Below is a small trained network, with its code and all its weights. Each question gives an input and a target symbol and asks what happens when units are switched off, that is, made to give their printed mean instead of their output.

import numpy as np


def w(rows, s, z=0):
    codes = np.array(rows[::2]) - 128.0
    scale = np.full(codes.shape[1], s)
    scale[-1] = z or s
    return codes * scale


def f(y):
    return np.maximum(y, 0)


def softmax(a):
    e = np.exp(a - a.max(-1, keepdims=True))
    return e / e.sum(-1, keepdims=True)


def log_softmax(a):
    a = a - a.max(-1, keepdims=True)
    return a - np.log(np.exp(a).sum(-1, keepdims=True))


def net(x, mask):
    ids = ['γελμξσω'.index(c) for c in x.split()]
    T = len(ids)
    res = E[ids] + P[:T]
    u = 0
    for l in range(3):
        q, k, v = (res @ M[l].T for M in (Q, K, V))
        z = softmax(np.where(np.tri(T) > 0, q @ k.T / 3**0.5, -1e9)) @ v
        res = res + np.where(mask[u], z, O[l][:, -1]) @ O[l][:, :-1]
        u += 1
        y = f(res @ A[l][:, :-1].T + A[l][:, -1])
        res = res + np.where(mask[u : u + 8], y, B[l][:, -1]) @ B[l][:, :-1]
        u += 8
    return log_softmax(res[-1] @ U[:, :-1].T + U[:, -1])


Q, K, V, O, A, B = {}, {}, {}, {}, {}, {}
E = w([
[127,116,120],'γ',
[126,129,119],'ε',
[177,3,51],'λ',
[97,215,23],'μ',
[82,195,13],'ξ',
[155,236,154],'σ',
[29,70,72],'ω',
],0.013)
P = w([
[222,192,157],'0',
[129,157,5],'1',
[140,166,2],'2',
[132,154,81],'3',
[147,151,79],'4',
[149,141,95],'5',
[156,130,137],'6',
[177,128,153],'7',
[179,121,155],'8',
[176,106,197],'9',
[178,89,215],'10',
[175,114,213],'11',
[194,146,207],'12',
],0.0037)
Q[0] = w([
[172,89,80],'L0H1',
[197,141,66],'L0H1',
[250,150,253],'L0H1',
],0.0082)
K[0] = w([
[147,187,148],'L0H1',
[187,165,239],'L0H1',
[122,1,121],'L0H1',
],0.0086)
V[0] = w([
[50,254,142],'L0H1',
[155,114,160],'L0H1',
[61,111,64],'L0H1',
],0.0088)
O[0] = w([
[66,108,246,252],'L0H1',
[176,142,137,80],'L0H1',
[70,135,40,157],'L0H1',
],0.011,0.0032)
A[0] = w([
[156,180,153,107],'L0N1',
[137,115,130,2],'L0N2',
[149,184,104,112],'L0N3',
[254,96,84,75],'L0N4',
[125,73,154,48],'L0N5',
[245,158,92,85],'L0N6',
[52,162,213,115],'L0N7',
[66,113,80,71],'L0N8',
],0.0099,0.0032)
B[0] = w([
[115,27,145,173],'L0N1',
[140,176,185,128],'L0N2',
[55,124,123,181],'L0N3',
[3,188,144,183],'L0N4',
[90,33,200,154],'L0N5',
[69,182,133,191],'L0N6',
[137,227,145,253],'L0N7',
[179,92,50,178],'L0N8',
],0.0059,0.0053)
Q[1] = w([
[70,171,196],'L1H1',
[250,85,137],'L1H1',
[144,138,75],'L1H1',
],0.012)
K[1] = w([
[190,58,203],'L1H1',
[183,249,145],'L1H1',
[162,139,18],'L1H1',
],0.014)
V[1] = w([
[125,166,140],'L1H1',
[253,137,147],'L1H1',
[125,39,167],'L1H1',
],0.011)
O[1] = w([
[108,191,64,126],'L1H1',
[245,254,77,2],'L1H1',
[151,22,102,170],'L1H1',
],0.0066,0.0073)
A[1] = w([
[108,142,180,110],'L1N1',
[9,210,209,85],'L1N2',
[97,144,208,105],'L1N3',
[134,142,189,109],'L1N4',
[177,163,2,182],'L1N5',
[207,74,133,141],'L1N6',
[134,156,47,254],'L1N7',
[120,86,120,41],'L1N8',
],0.0091,0.0068)
B[1] = w([
[94,160,137,159],'L1N1',
[69,157,98,255],'L1N2',
[87,164,127,180],'L1N3',
[133,192,176,146],'L1N4',
[183,226,244,145],'L1N5',
[114,254,55,137],'L1N6',
[150,87,183,186],'L1N7',
[180,167,136,141],'L1N8',
],0.0077,0.0097)
Q[2] = w([
[3,230,110],'L2H1',
[70,166,32],'L2H1',
[86,17,244],'L2H1',
],0.0072)
K[2] = w([
[38,41,88],'L2H1',
[45,2,165],'L2H1',
[62,214,169],'L2H1',
],0.0068)
V[2] = w([
[147,255,32],'L2H1',
[254,101,220],'L2H1',
[124,227,225],'L2H1',
],0.0059)
O[2] = w([
[222,197,71,156],'L2H1',
[143,1,215,6],'L2H1',
[206,41,60,184],'L2H1',
],0.005,0.021)
A[2] = w([
[120,59,131,198],'L2N1',
[93,131,107,101],'L2N2',
[129,97,245,108],'L2N3',
[160,146,108,138],'L2N4',
[146,173,152,2],'L2N5',
[138,132,104,149],'L2N6',
[162,124,88,169],'L2N7',
[47,167,116,131],'L2N8',
],0.012,0.0099)
B[2] = w([
[118,164,194,153],'L2N1',
[155,95,133,170],'L2N2',
[181,5,57,132],'L2N3',
[99,119,153,152],'L2N4',
[108,31,102,134],'L2N5',
[97,107,122,151],'L2N6',
[108,104,165,160],'L2N7',
[187,104,138,250],'L2N8',
],0.011,0.023)
U = w([
[140,193,205,254],'γ',
[60,94,140,208],'ε',
[147,134,69,62],'λ',
[106,92,79,115],'μ',
[115,81,79,73],'ξ',
[254,68,134,74],'σ',
[109,119,143,77],'ω',
],0.0089,0.0058)

Each question gives the input, a string of symbols that net reads in full, and the target symbol t.
The units are the heads (3 rows each of Q, K, V and O) and the neurons (one row each of A and B). Each row of codes is followed by its name. A weight is (code - 128) times the scale printed after its matrix; where a second scale follows, it is the last column's (O, A, B and U).
mask holds one flag per unit, layer by layer, with each layer's heads first. A switched-off unit (its flag False) gives its mean, the last column of its rows in O or B, instead of its output. The means were averaged over made-up inputs and are rounded, as every weight is.
A unit's drop is (log p(t) with every unit on - log p(t) with that unit switched off) / (log p(t) with every unit on - log p(t) with every unit switched off).
The circuit of an input: a set's keep is (log p(t) with only the set's units on - log p(t) with every unit switched off) / (log p(t) with every unit on - log p(t) with every unit switched off). Starting from the 12 units with the biggest drops (on a tie, the unit counted first), units are removed one at a time, each time the one whose removal leaves the highest keep (on an exact tie, the one counted first), for as long as the keep stays at least 0.8.
units of the circuit, in order: the units of the circuit, biggest drop first
top k neurons: the k neurons with the biggest drops, biggest first
top k neurons in layer l: the k neurons of layer l with the biggest drops, biggest first
input ε λ ω ε σ σ ξ σ, target ε: top 2 neurons	(L0N4 L0N7)
input γ ε σ σ μ, target γ: units of the circuit, in order	(L1H1 L0H1)
input λ γ ξ μ, target λ: top 2 neurons	(L0N6 L1N2)
input σ λ ε ε, target σ: units of the circuit, in order	(L2H1 L0H1 L1H1)
input σ σ ε, target γ: units of the circuit, in order	(L0H1 L1H1)
input λ σ ξ, target λ: top 2 neurons in layer 0	(L0N6 L0N4)
input σ σ σ σ γ ε σ λ λ λ σ γ, target σ: units of the circuit, in order	(L2H1 L1H1)
input σ ξ ξ ξ σ γ σ ε ω ε ω σ, target ε: units of the circuit, in order	(L0H1 L1H1)
input σ σ γ σ σ γ, target γ: top 3 neurons	(L0N7 L2N8 L0N1)
input λ ω σ σ, target λ: top neuron	(L0N4)
input σ ξ ε, target γ: units of the circuit, in order	(L0H1 L1H1 L0N7 L0N1)
input λ σ λ, target λ: top 3 neurons	(L0N4 L1N2 L0N6)
input γ σ σ γ σ ω ω σ ω μ σ λ, target γ: top 2 neurons	(L2N8 L2N1)
input λ γ λ ε λ σ ω σ ω, target λ: top 2 neurons	(L0N4 L0N6)
input σ λ λ λ γ γ γ σ σ μ ε, target σ: top 4 neurons in layer 0	(L0N4 L0N8 L0N6 L0N7)
input λ ξ ε ε σ λ ω σ ξ λ λ λ, target λ: top 2 neurons	(L0N6 L0N4)
input λ σ σ μ ξ σ ω μ, target λ: top 4 neurons	(L0N4 L0N6 L1N2 L2N8)
input σ μ λ ε μ ε σ ε γ γ σ, target σ: top 4 neurons	(L1N2 L1N7 L0N7 L0N5)
input σ ε ω σ σ μ λ ε ξ, target σ: top 4 neurons in layer 0	(L0N7 L0N5 L0N4 L0N6)
input λ μ ω, target λ: top 4 neurons in layer 0	(L0N4 L0N6 L0N8 L0N3)
